Below is a small trained network, with its code and all its weights. Each question gives an input and a target symbol and asks what happens when units are switched off, that is, made to give their printed mean instead of their output.

import numpy as np


def w(rows, s, z=0):
    codes = np.array(rows[::2]) - 128.0
    scale = np.full(codes.shape[1], s)
    scale[-1] = z or s
    return codes * scale


def norm(h):
    return h / np.sqrt((h * h).mean(-1, keepdims=True) + 1e-5)


def f(y):
    return y / 2 * (1 + np.tanh(0.7978845608 * (y + 0.044715 * y**3)))


def softmax(a):
    e = np.exp(a - a.max(-1, keepdims=True))
    return e / e.sum(-1, keepdims=True)


def log_softmax(a):
    a = a - a.max(-1, keepdims=True)
    return a - np.log(np.exp(a).sum(-1, keepdims=True))


def net(x, mask):
    ids = ['ΔΘΠΦαγμξσψ'.index(c) for c in x.split()]
    T = len(ids)
    res = E[ids] + P[:T]
    q, k, v = (norm(res) @ M[0].T for M in (Q, K, V))
    z = softmax(np.where(np.tri(T) > 0, q @ k.T / 4**0.5, -1e9)) @ v
    res = res + np.where(mask[0], z, O[0][:, -1]) @ O[0][:, :-1]
    y = f(norm(res) @ A[0][:, :-1].T + A[0][:, -1])
    res = res + np.where(mask[1:13], y, B[0][:, -1]) @ B[0][:, :-1]
    return log_softmax(norm(res)[-1] @ U[:, :-1].T + U[:, -1])


Q, K, V, O, A, B = {}, {}, {}, {}, {}, {}
E = w([
[119,139,164,145,144],'Δ',
[121,126,150,105,73],'Θ',
[178,233,159,101,249],'Π',
[131,199,223,158,152],'Φ',
[98,193,180,103,67],'α',
[137,171,125,96,144],'γ',
[52,126,123,111,143],'μ',
[110,102,221,213,122],'ξ',
[124,215,159,94,143],'σ',
[84,112,143,149,52],'ψ',
],0.013)
P = w([
[169,69,147,89,126],'0',
[69,125,196,139,147],'1',
[77,143,216,147,157],'2',
[70,164,236,153,170],'3',
[106,246,137,219,33],'4',
[97,223,133,246,54],'5',
],0.011)
Q[0] = w([
[166,104,65,106,171],'H1',
[134,98,46,130,139],'H1',
[104,74,255,61,136],'H1',
[159,81,71,86,153],'H1',
],0.015)
K[0] = w([
[34,127,175,155,119],'H1',
[69,164,198,110,121],'H1',
[116,206,8,209,41],'H1',
[15,171,187,163,92],'H1',
],0.012)
V[0] = w([
[4,138,140,96,69],'H1',
[127,3,105,151,204],'H1',
[197,85,103,10,65],'H1',
[162,80,211,207,58],'H1',
],0.018)
O[0] = w([
[152,156,227,151,10,70],'H1',
[130,3,132,30,117,141],'H1',
[43,213,92,37,85,248],'H1',
[78,37,62,164,65,162],'H1',
],0.016,0.013)
A[0] = w([
[75,110,198,209,150,145],'N1',
[156,144,129,168,104,94],'N2',
[221,146,151,79,214,130],'N3',
[111,190,153,156,40,190],'N4',
[209,132,87,229,135,134],'N5',
[102,34,87,130,150,85],'N6',
[142,191,207,137,133,103],'N7',
[231,147,8,215,19,86],'N8',
[154,2,191,95,158,180],'N9',
[117,84,204,30,161,161],'N10',
[145,190,121,184,189,147],'N11',
[184,71,99,149,73,255],'N12',
],0.018,0.0035)
B[0] = w([
[117,129,137,82,119,170],'N1',
[119,105,167,125,108,130],'N2',
[76,108,170,154,87,219],'N3',
[166,73,102,92,155,254],'N4',
[116,108,163,51,149,189],'N5',
[150,168,110,137,186,216],'N6',
[117,140,154,185,140,170],'N7',
[130,113,252,193,153,210],'N8',
[193,184,85,129,78,188],'N9',
[169,129,204,123,164,219],'N10',
[150,103,57,163,97,236],'N11',
[115,65,162,178,156,198],'N12',
],0.031,0.0081)
U = w([
[187,214,76,167,141,180],'Δ',
[187,150,178,58,97,226],'Θ',
[60,108,172,133,255,138],'Π',
[96,16,125,124,50,84],'Φ',
[224,44,66,207,112,74],'α',
[59,214,163,60,200,6],'γ',
[106,189,187,198,54,193],'μ',
[205,89,53,86,214,78],'ξ',
[72,150,109,204,161,49],'σ',
[94,92,84,71,81,217],'ψ',
],0.012,0.0022)

Each question gives the input, a string of symbols that net reads in full, and the target symbol t.
The units are the heads (4 rows each of Q, K, V and O) and the neurons (one row each of A and B). Each row of codes is followed by its name. A weight is (code - 128) times the scale printed after its matrix; where a second scale follows, it is the last column's (O, A, B and U).
mask holds one flag per unit, heads first, then neurons. A switched-off unit (its flag False) gives its mean, the last column of its rows in O or B, instead of its output. The means were averaged over made-up inputs and are rounded, as every weight is.
A unit's drop is (log p(t) with every unit on - log p(t) with that unit switched off) / (log p(t) with every unit on - log p(t) with every unit switched off).
The circuit of an input: a set's keep is (log p(t) with only the set's units on - log p(t) with every unit switched off) / (log p(t) with every unit on - log p(t) with every unit switched off). Starting from the 12 units with the biggest drops (on a tie, the unit counted first), units are removed one at a time, each time the one whose removal leaves the highest keep (on an exact tie, the one counted first), for as long as the keep stays at least 0.8.
units of the circuit, in order: the units of the circuit, biggest drop first
top k neurons: the k neurons with the biggest drops, biggest first
drop when u is switched off: that unit's drop, to one decimal
input Π α Π Θ α, target σ: top 2 neurons : [N3 N4]
input ξ σ μ α μ, target α: units of the circuit, in order : [H1]
input Π ξ ξ Θ Π, target σ: units of the circuit, in order : [H1 N3 N11 N4]
input Π ξ γ Π Δ, target σ: units of the circuit, in order : [H1 N3 N4 N11]
input Φ Π Π Π, target Φ: top 4 neurons : [N3 N11 N5 N6]
input μ Π γ γ, target μ: units of the circuit, in order : [H1 N3]
input ξ Π Π, target α: top 3 neurons : [N9 N11 N3]
input ξ γ Π Φ, target ξ: top 2 neurons : [N5 N9]
input Δ γ ψ α, target ξ: units of the circuit, in order : [H1 N6]
input γ μ ξ α ξ α, target γ: top 2 neurons : [N11 N9]
input Π σ σ ξ α μ, target σ: top 3 neurons : [N3 N4 N11]
input ψ ψ γ, target Φ: drop when H1 is switched off : 1.4
input μ Δ α γ Φ ψ, target Θ: drop when H1 is switched off : 0.7
input ψ α μ α Δ, target Φ: units of the circuit, in order : [H1]
input μ Φ μ Δ, target Θ: drop when H1 is switched off : 0.7
input α γ γ Φ, target μ: drop when H1 is switched off : 1.2
